Here is a tiny trained network, its code and every weight. The questions are about switching its units off for an input and a target symbol, where a switched-off unit gives its printed mean instead of its output.

import numpy as np


def w(rows, s, z=0):
    codes = np.array(rows[::2]) - 128.0
    scale = np.full(codes.shape[1], s)
    scale[-1] = z or s
    return codes * scale


def norm(h):
    return h / np.sqrt((h * h).mean(-1, keepdims=True) + 1e-5)


def f(y):
    return np.maximum(y, 0)


def softmax(a):
    e = np.exp(a - a.max(-1, keepdims=True))
    return e / e.sum(-1, keepdims=True)


def log_softmax(a):
    a = a - a.max(-1, keepdims=True)
    return a - np.log(np.exp(a).sum(-1, keepdims=True))


def net(x, mask):
    ids = ['αδζλφψω'.index(c) for c in x.split()]
    T = len(ids)
    res = E[ids] + P[:T]
    u = 0
    for l in range(3):
        r = norm(res)
        for j in range(3):
            rows = slice(2 * j, 2 * j + 2)
            q, k, v = (r @ M[l][rows].T for M in (Q, K, V))
            z = softmax(np.where(np.tri(T) > 0, q @ k.T / 2**0.5, -1e9)) @ v
            o = O[l][rows]
            res = res + np.where(mask[u + j], z, o[:, -1]) @ o[:, :-1]
        u += 3
        y = f(norm(res) @ A[l][:, :-1].T + A[l][:, -1])
        res = res + np.where(mask[u : u + 4], y, B[l][:, -1]) @ B[l][:, :-1]
        u += 4
    return log_softmax(norm(res)[-1] @ U[:, :-1].T + U[:, -1])


Q, K, V, O, A, B = {}, {}, {}, {}, {}, {}
E = w([
[85,188,94],'α',
[123,67,168],'δ',
[159,146,170],'ζ',
[43,3,105],'λ',
[142,159,90],'φ',
[139,134,89],'ψ',
[66,46,248],'ω',
],0.016)
P = w([
[173,139,117],'0',
[114,140,114],'1',
[19,254,193],'2',
[204,122,69],'3',
[103,98,83],'4',
[87,254,168],'5',
[175,158,104],'6',
[115,77,83],'7',
[104,228,164],'8',
[134,190,111],'9',
[121,57,81],'10',
],0.0088)
Q[0] = w([
[122,218,29],'L0H1',
[138,173,201],'L0H1',
[255,110,112],'L0H2',
[115,169,73],'L0H2',
[168,93,73],'L0H3',
[221,77,142],'L0H3',
],0.0094)
K[0] = w([
[218,235,10],'L0H1',
[215,167,167],'L0H1',
[21,78,134],'L0H2',
[233,125,78],'L0H2',
[129,160,46],'L0H3',
[253,183,9],'L0H3',
],0.006)
V[0] = w([
[77,121,191],'L0H1',
[135,197,104],'L0H1',
[103,222,123],'L0H2',
[4,221,164],'L0H2',
[142,51,208],'L0H3',
[117,144,3],'L0H3',
],0.0066)
O[0] = w([
[74,170,73,84],'L0H1',
[204,175,209,214],'L0H1',
[210,159,254,251],'L0H2',
[135,232,175,243],'L0H2',
[222,174,144,79],'L0H3',
[41,111,5,152],'L0H3',
],0.0045,0.002)
A[0] = w([
[105,60,2,253],'L0N1',
[77,180,202,183],'L0N2',
[234,171,38,37],'L0N3',
[190,177,201,158],'L0N4',
],0.0068,0.0034)
B[0] = w([
[3,154,67,253],'L0N1',
[188,151,132,226],'L0N2',
[134,176,108,176],'L0N3',
[59,196,134,205],'L0N4',
],0.0061,0.0053)
Q[1] = w([
[174,90,43],'L1H1',
[140,26,168],'L1H1',
[254,167,115],'L1H2',
[67,215,120],'L1H2',
[97,164,170],'L1H3',
[74,107,129],'L1H3',
],0.0081)
K[1] = w([
[46,145,80],'L1H1',
[9,121,200],'L1H1',
[140,150,54],'L1H2',
[59,84,206],'L1H2',
[2,98,142],'L1H3',
[114,101,164],'L1H3',
],0.0097)
V[1] = w([
[71,100,108],'L1H1',
[222,155,147],'L1H1',
[94,150,246],'L1H2',
[145,142,161],'L1H2',
[96,82,126],'L1H3',
[157,72,111],'L1H3',
],0.012)
O[1] = w([
[137,137,181,139],'L1H1',
[2,115,73,82],'L1H1',
[151,99,172,254],'L1H2',
[126,126,139,133],'L1H2',
[54,66,154,124],'L1H3',
[96,97,120,34],'L1H3',
],0.0095,0.0052)
A[1] = w([
[159,186,109,123],'L1N1',
[147,245,160,255],'L1N2',
[33,118,95,125],'L1N3',
[78,32,254,226],'L1N4',
],0.0064,0.0042)
B[1] = w([
[94,71,21,168],'L1N1',
[48,70,149,254],'L1N2',
[61,40,126,155],'L1N3',
[149,254,106,201],'L1N4',
],0.0082,0.0084)
Q[2] = w([
[99,178,246],'L2H1',
[128,193,177],'L2H1',
[180,80,82],'L2H2',
[198,139,189],'L2H2',
[184,109,138],'L2H3',
[181,77,49],'L2H3',
],0.011)
K[2] = w([
[138,194,169],'L2H1',
[158,142,176],'L2H1',
[178,156,96],'L2H2',
[201,116,252],'L2H2',
[146,146,64],'L2H3',
[72,231,111],'L2H3',
],0.014)
V[2] = w([
[71,129,167],'L2H1',
[131,119,193],'L2H1',
[33,235,117],'L2H2',
[1,135,77],'L2H2',
[166,157,169],'L2H3',
[130,219,17],'L2H3',
],0.0088)
O[2] = w([
[183,140,255,176],'L2H1',
[159,25,153,133],'L2H1',
[161,132,169,248],'L2H2',
[112,171,221,254],'L2H2',
[165,146,153,121],'L2H3',
[158,101,53,129],'L2H3',
],0.0082,0.009)
A[2] = w([
[98,187,161,192],'L2N1',
[121,2,78,175],'L2N2',
[232,98,188,252],'L2N3',
[99,12,38,23],'L2N4',
],0.0076,0.003)
B[2] = w([
[158,4,165,255],'L2N1',
[248,195,100,132],'L2N2',
[116,69,2,197],'L2N3',
[185,194,108,130],'L2N4',
],0.0066,0.0068)
U = w([
[169,246,163,53],'α',
[193,152,122,241],'δ',
[123,105,150,41],'ζ',
[39,73,117,73],'λ',
[137,189,116,156],'φ',
[96,163,102,252],'ψ',
[174,28,163,189],'ω',
],0.014,0.0032)

Each question gives the input, a string of symbols that net reads in full, and the target symbol t.
The units are the heads (2 rows each of Q, K, V and O) and the neurons (one row each of A and B). Each row of codes is followed by its name. A weight is (code - 128) times the scale printed after its matrix; where a second scale follows, it is the last column's (O, A, B and U).
mask holds one flag per unit, layer by layer, with each layer's heads first. A switched-off unit (its flag False) gives its mean, the last column of its rows in O or B, instead of its output. The means were averaged over made-up inputs and are rounded, as every weight is.
A unit's drop is (log p(t) with every unit on - log p(t) with that unit switched off) / (log p(t) with every unit on - log p(t) with every unit switched off).
The circuit of an input: a set's keep is (log p(t) with only the set's units on - log p(t) with every unit switched off) / (log p(t) with every unit on - log p(t) with every unit switched off). Starting from the 12 units with the biggest drops (on a tie, the unit counted first), units are removed one at a time, each time the one whose removal leaves the highest keep (on an exact tie, the one counted first), for as long as the keep stays at least 0.8.
units of the circuit, in order: the units of the circuit, biggest drop first
k most important neurons: the k neurons with the biggest drops, biggest first
heads that matter: for each layer, one digit per head in row order, 1 if its drop is at least 0.15 and else 0, layers parted by /
drop of u: that unit's drop, to one decimal
input λ ω φ δ, target δ: 3 most important neurons : L1N2, L2N1, L1N3
input α ω ψ ψ, target ψ: heads that matter : 000 / 000 / 100
input ψ α α α ψ δ α δ α δ, target α: 3 most important neurons : L1N4, L0N1, L0N2
input ψ ω ψ, target ω: most important neuron : L1N4
input α ω α ω α, target ω: heads that matter : 000 / 010 / 100
input δ α α ω ζ ω ψ λ ζ, target ω: heads that matter : 010 / 000 / 110
input δ ω α φ ζ δ ψ φ, target λ: heads that matter : 000 / 000 / 100
input ζ ψ ψ ψ, target ψ: heads that matter : 000 / 000 / 001
input ψ ψ ω λ α, target ω: heads that matter : 001 / 101 / 000
input α δ α δ α ψ ψ α ψ δ ζ, target λ: 2 most important neurons : L0N1, L1N3
input α α ψ α α λ, target α: heads that matter : 000 / 000 / 000
input ψ ψ ψ, target ω: 2 most important neurons : L0N1, L1N2
input α ψ α δ, target δ: 2 most important neurons : L1N2, L0N4
input δ φ ω δ λ ψ δ ψ, target λ: units of the circuit, in order : L0N1
input ζ λ α, target λ: heads that matter : 000 / 100 / 000
input ψ α φ, target ω: 2 most important neurons : L1N4, L0N1
input α ψ λ ζ α ψ λ ψ ψ ψ ψ, target λ: 3 most important neurons : L0N1, L1N4, L1N3
input α δ α φ φ α ω λ ζ δ, target α: drop of L0N4 : 0.3
input ψ ψ α ζ ψ ζ φ ψ α, target λ: drop of L1N4 : 0.3
input ψ ψ φ, target ω: drop of L1H3 : -0.1
input α ψ λ ψ φ, target λ: drop of L0N1 : 0.5
